Below is a small trained network, with its code and all its weights. Each question gives an input and a class and asks what happens when units are switched off, that is, made to give their printed mean instead of their output.

import numpy as np


def w(rows, s, z=0):
    codes = np.array(rows[::2]) - 128.0
    scale = np.full(codes.shape[1], s)
    scale[-1] = z or s
    return codes * scale


def f(y):
    return np.maximum(y, 0)


def log_softmax(a):
    a = a - a.max(-1, keepdims=True)
    return a - np.log(np.exp(a).sum(-1, keepdims=True))


def net(x, mask):
    res = np.array(x, float).reshape(1, 8) / 4 @ E
    y = f(res @ A[0][:, :-1].T + A[0][:, -1])
    res = res + np.where(mask, y, B[0][:, -1]) @ B[0][:, :-1]
    return log_softmax(res[-1] @ U[:, :-1].T + U[:, -1])


A, B = {}, {}
E = w([
[196,67,99,227,99,185,88,132,193,98],'x0',
[126,128,127,128,128,127,128,129,129,126],'x1',
[129,130,128,130,129,128,130,127,128,128],'x2',
[129,128,131,128,126,128,125,128,129,133],'x3',
[88,101,250,127,138,175,119,89,121,60],'x4',
[127,126,128,130,129,125,129,130,127,125],'x5',
[76,98,127,146,11,145,216,152,134,140],'x6',
[129,127,127,129,130,129,130,126,126,128],'x7',
],0.016)
A[0] = w([
[130,131,130,134,132,115,143,138,127,122,101],'N1',
[120,177,142,78,202,76,95,113,102,133,180],'N2',
[158,148,2,124,118,88,133,152,125,191,254],'N3',
[187,111,104,159,170,145,67,122,158,108,107],'N4',
[133,126,133,125,127,130,139,131,129,117,113],'N5',
[142,133,126,132,112,125,132,127,131,117,88],'N6',
[129,178,146,78,204,88,103,112,102,139,182],'N7',
[77,128,183,108,127,139,146,105,115,105,104],'N8',
[139,113,124,143,78,144,132,124,149,124,58],'N9',
[72,119,193,122,114,151,160,111,115,91,102],'N10',
[144,140,111,133,131,129,125,124,128,127,88],'N11',
[110,97,232,119,141,181,99,91,136,66,140],'N12',
[199,117,119,171,161,152,47,132,142,102,123],'N13',
[125,148,107,124,106,101,168,155,113,149,123],'N14',
[113,153,93,115,97,95,164,161,114,173,128],'N15',
[128,157,136,101,184,93,98,118,112,131,162],'N16',
[147,137,165,111,154,141,115,108,124,114,63],'N17',
[134,87,112,159,87,169,140,142,159,135,39],'N18',
[122,147,88,113,112,116,145,138,122,163,143],'N19',
[116,133,120,130,133,130,142,125,124,130,99],'N20',
[108,138,98,117,99,91,162,137,129,167,115],'N21',
[49,140,148,89,78,100,227,153,87,162,123],'N22',
[121,91,209,140,151,172,74,101,126,74,118],'N23',
[143,74,108,187,40,176,149,140,168,111,44],'N24',
[130,137,121,132,126,134,134,124,124,122,106],'N25',
[174,144,62,136,143,100,96,130,140,143,152],'N26',
[133,103,156,144,146,153,101,122,132,101,81],'N27',
],0.012,0.0092)
B[0] = w([
[128,129,123,132,124,127,120,123,121,131,129],'N1',
[132,106,107,172,109,125,197,172,86,141,224],'N2',
[248,133,63,136,155,69,119,129,204,149,251],'N3',
[151,113,170,74,107,146,57,97,183,138,202],'N4',
[118,128,135,136,133,125,125,125,124,128,132],'N5',
[130,126,129,124,134,125,132,130,120,130,131],'N6',
[121,97,93,185,120,124,205,186,83,151,222],'N7',
[80,88,161,111,84,154,100,139,123,140,183],'N8',
[122,124,111,137,139,123,157,149,108,129,157],'N9',
[60,97,165,113,76,171,102,123,110,146,197],'N10',
[118,121,149,121,128,130,125,135,127,139,135],'N11',
[75,181,107,125,173,154,150,83,105,51,238],'N12',
[140,151,129,79,128,146,49,83,185,127,216],'N13',
[138,146,125,135,155,86,134,103,152,100,170],'N14',
[147,152,127,132,176,83,130,107,150,100,188],'N15',
[137,122,97,164,114,137,170,156,104,141,193],'N16',
[112,152,104,129,149,142,134,101,114,102,153],'N17',
[130,124,106,153,129,128,179,164,95,142,174],'N18',
[164,149,115,127,162,96,134,113,144,106,172],'N19',
[133,125,131,135,133,128,123,123,133,124,132],'N20',
[137,161,123,139,158,75,134,105,158,89,175],'N21',
[116,152,177,69,141,112,43,65,206,81,234],'N22',
[102,182,93,125,174,151,137,90,114,81,220],'N23',
[124,111,88,182,136,125,229,185,62,154,216],'N24',
[131,123,133,132,130,130,126,131,127,123,128],'N25',
[160,89,179,110,71,137,102,142,160,177,193],'N26',
[115,162,88,138,155,131,120,105,121,100,165],'N27',
],0.011,0.023)
U = w([
[182,92,87,182,112,69,207,224,113,182,146],'0',
[139,203,117,103,171,102,77,26,170,69,205],'1',
[67,118,115,176,112,185,214,161,7,109,199],'2',
[61,106,238,68,46,139,53,79,135,104,27],'3',
[181,86,127,90,74,140,2,110,184,182,6],'4',
],0.0083,0.0011)

Each question gives the input, the list of numbers given to net, and the class t.
The units are the neurons (one row each of A and B). Each row of codes is followed by its name. A weight is (code - 128) times the scale printed after its matrix; where a second scale follows, it is the last column's (A, B and U).
mask holds one flag per neuron, in row order. A switched-off neuron (its flag False) gives its mean, the last column of its row in B, instead of its output. The means were averaged over made-up inputs and are rounded, as every weight is.
A unit's drop is (log p(t) with every unit on - log p(t) with that unit switched off) / (log p(t) with every unit on - log p(t) with every unit switched off).
most important unit: the unit with the biggest drop
k most important neurons: the k neurons with the biggest drops, biggest first
drop when u is switched off: that unit's drop, to one decimal
input [-8,6,2,-6,1,-6,8,-5], class 3: most important unit => N10
input [7,5,-1,-5,5,-4,1,2], class 2: 4 most important neurons => [N24; N22; N3; N18]
input [0,5,0,-7,1,0,3,-3], class 3: 3 most important neurons => [N3; N7; N2]
input [1,2,3,6,8,6,7,-1], class 2: 3 most important neurons => [N24; N13; N4]
input [-1,3,-8,-1,-8,7,1,8], class 1: 4 most important neurons => [N24; N7; N2; N15]
input [5,7,1,-4,0,8,4,1], class 0: 2 most important neurons => [N12; N23]
input [7,-5,-4,-5,-3,-2,1,4], class 0: 2 most important neurons => [N24; N22]
input [0,-8,-2,5,-3,2,6,0], class 1: 2 most important neurons => [N22; N7]
input [0,-4,1,-6,6,-8,-6,7], class 2: 4 most important neurons => [N22; N7; N3; N2]
input [5,-6,7,7,7,1,1,1], class 2: 2 most important neurons => [N22; N24]
input [-8,-3,-6,7,-6,-7,-1,-3], class 0: 2 most important neurons => [N7; N2]
input [2,7,-5,-2,-2,0,-8,6], class 4: 2 most important neurons => [N13; N4]
input [7,0,-1,-6,-2,-1,1,1], class 0: 3 most important neurons => [N24; N22; N18]
input [-8,4,6,3,7,6,2,7], class 3: most important unit => N22
input [-5,6,4,-5,1,-7,5,1], class 3: drop when N3 is switched off => 0.4
input [0,1,5,6,-5,0,-2,-7], class 0: drop when N22 is switched off => 1.0
input [-3,-6,7,-2,-1,-2,7,4], class 1: drop when N6 is switched off => 0.0
